Below is a small trained network, with its code and all its weights. Each question gives an input and a target symbol and asks what happens when units are switched off, that is, made to give their printed mean instead of their output.

import numpy as np


def w(rows, s, z=0):
    codes = np.array(rows[::2]) - 128.0
    scale = np.full(codes.shape[1], s)
    scale[-1] = z or s
    return codes * scale


def f(y):
    return np.maximum(y, 0)


def softmax(a):
    e = np.exp(a - a.max(-1, keepdims=True))
    return e / e.sum(-1, keepdims=True)


def log_softmax(a):
    a = a - a.max(-1, keepdims=True)
    return a - np.log(np.exp(a).sum(-1, keepdims=True))


def net(x, mask):
    ids = ['ΘΦβγζτ'.index(c) for c in x.split()]
    T = len(ids)
    res = E[ids] + P[:T]
    r = res
    for j in range(2):
        rows = slice(3 * j, 3 * j + 3)
        q, k, v = (r @ M[0][rows].T for M in (Q, K, V))
        z = softmax(np.where(np.tri(T) > 0, q @ k.T / 3**0.5, -1e9)) @ v
        o = O[0][rows]
        res = res + np.where(mask[j], z, o[:, -1]) @ o[:, :-1]
    y = f(res @ A[0][:, :-1].T + A[0][:, -1])
    res = res + np.where(mask[2:10], y, B[0][:, -1]) @ B[0][:, :-1]
    return log_softmax(res[-1] @ U[:, :-1].T + U[:, -1])


Q, K, V, O, A, B = {}, {}, {}, {}, {}, {}
E = w([
[161,134,101,187,83,125],'Θ',
[178,194,150,119,222,137],'Φ',
[56,128,124,141,129,2],'β',
[119,195,113,148,199,22],'γ',
[142,158,84,119,46,126],'ζ',
[107,110,144,128,99,146],'τ',
],0.027)
P = w([
[250,124,123,121,98,58],'0',
[91,183,78,129,115,141],'1',
[80,116,56,126,156,124],'2',
[160,62,82,123,161,116],'3',
[184,222,225,163,62,123],'4',
[25,240,156,155,125,155],'5',
[26,131,115,132,199,139],'6',
[133,69,164,36,171,99],'7',
[119,205,225,131,101,134],'8',
],0.014)
Q[0] = w([
[130,145,164,136,113,131],'h0',
[155,108,160,111,115,135],'h0',
[149,100,90,137,105,251],'h0',
[197,74,146,95,104,129],'h1',
[132,70,44,123,149,166],'h1',
[154,153,172,116,132,77],'h1',
],0.02)
K[0] = w([
[73,171,111,130,135,159],'h0',
[133,183,137,152,87,116],'h0',
[163,159,10,158,87,58],'h0',
[162,200,249,178,67,107],'h1',
[224,55,169,69,114,55],'h1',
[33,204,150,105,114,148],'h1',
],0.014)
V[0] = w([
[148,185,77,107,159,114],'h0',
[154,154,127,76,132,192],'h0',
[125,122,95,109,112,142],'h0',
[100,162,62,99,96,106],'h1',
[149,152,142,8,187,138],'h1',
[173,178,96,201,158,142],'h1',
],0.016)
O[0] = w([
[81,139,76,79,100,165,251],'h0',
[89,107,60,171,143,108,94],'h0',
[109,163,147,159,113,100,96],'h0',
[161,81,73,88,170,82,229],'h1',
[81,130,209,92,157,88,103],'h1',
[126,250,75,138,111,91,212],'h1',
],0.013)
A[0] = w([
[191,109,114,151,217,60,193],'n0',
[101,131,169,181,2,216,152],'n1',
[115,195,103,144,140,223,171],'n2',
[192,59,109,85,42,206,166],'n3',
[53,143,66,55,65,77,254],'n4',
[107,60,122,196,149,30,20],'n5',
[124,149,116,94,196,98,71],'n6',
[196,89,131,107,177,199,46],'n7',
],0.0095,0.0065)
B[0] = w([
[39,127,120,103,70,114,174],'n0',
[142,3,254,132,39,127,150],'n1',
[193,106,38,77,44,63,174],'n2',
[146,161,167,206,191,135,172],'n3',
[127,98,153,168,183,149,252],'n4',
[114,169,158,160,58,238,149],'n5',
[196,113,187,106,109,127,172],'n6',
[46,122,178,91,92,220,141],'n7',
],0.0087,0.037)
U = w([
[154,127,87,102,125,131,2],'Θ',
[58,176,126,108,95,128,140],'Φ',
[131,193,117,135,181,221,133],'β',
[142,200,74,2,167,199,137],'γ',
[111,97,72,180,234,93,201],'ζ',
[161,20,156,110,177,41,149],'τ',
],0.008,0.0055)

Each question gives the input, a string of symbols that net reads in full, and the target symbol t.
The units are the heads (3 rows each of Q, K, V and O) and the neurons (one row each of A and B). Each row of codes is followed by its name. A weight is (code - 128) times the scale printed after its matrix; where a second scale follows, it is the last column's (O, A, B and U).
mask holds one flag per unit, heads first, then neurons. A switched-off unit (its flag False) gives its mean, the last column of its rows in O or B, instead of its output. The means were averaged over made-up inputs and are rounded, as every weight is.
A unit's drop is (log p(t) with every unit on - log p(t) with that unit switched off) / (log p(t) with every unit on - log p(t) with every unit switched off).
The circuit of an input: a set's keep is (log p(t) with only the set's units on - log p(t) with every unit switched off) / (log p(t) with every unit on - log p(t) with every unit switched off). Starting from all 10 units, units are removed one at a time, each time the one whose removal leaves the highest keep (on an exact tie, the one counted first), for as long as the keep stays at least 0.8.
circuit, biggest first: the units of the circuit, biggest drop first
unit that matters most: the unit with the biggest drop
top k neurons: the k neurons with the biggest drops, biggest first
heads that matter: for each layer, one digit per head in row order, 1 if its drop is at least 0.15 and else 0, layers parted by /
drop of u: that unit's drop, to one decimal
input τ ζ γ γ Θ τ Φ ζ Θ, target τ: circuit, biggest first : n1, h1
input Φ β τ Θ, target Φ: circuit, biggest first : h1
input Θ γ τ τ γ τ β, target Φ: circuit, biggest first : n5, h0, n0
input Θ ζ β Φ τ β Θ β τ, target β: circuit, biggest first : h1, n3, n7, n2
input τ Θ Θ γ, target Φ: circuit, biggest first : n0, h0, n5
input Θ τ Θ Θ τ γ τ, target Θ: circuit, biggest first : h1, n2, n1
input ζ γ Φ Θ γ, target ζ: heads that matter : 10
input β β τ γ τ Θ Θ β, target Φ: circuit, biggest first : h0, n5, n0
input τ γ γ ζ, target τ: circuit, biggest first : h1, n1
input Θ ζ Φ Θ β γ Φ ζ, target β: circuit, biggest first : n3, h1
input Θ Φ τ Φ γ ζ Φ ζ Θ, target ζ: heads that matter : 01
input Θ β ζ τ τ Φ τ, target τ: heads that matter : 01
input γ β Φ τ Θ β Φ β Θ, target β: circuit, biggest first : h1, n3, h0, n7
input β τ ζ β γ, target Φ: circuit, biggest first : h0, n0, n4
input τ γ τ Θ, target τ: circuit, biggest first : h1, n1
input τ ζ Φ γ β Θ Θ β, target ζ: unit that matters most : n4
input Θ β Φ γ ζ, target β: top 2 neurons : n3, n2
input γ Θ Φ Φ Θ, target Θ: top 2 neurons : n2, n1
input Θ Θ τ τ ζ, target Θ: top 2 neurons : n2, n1
input β γ ζ Θ β β, target τ: top neuron : n5
input γ β γ, target γ: top 2 neurons : n1, n3
input τ Φ τ, target τ: drop of n1 : 0.4
input γ Θ γ γ Φ ζ Θ τ, target Φ: drop of n0 : 0.0
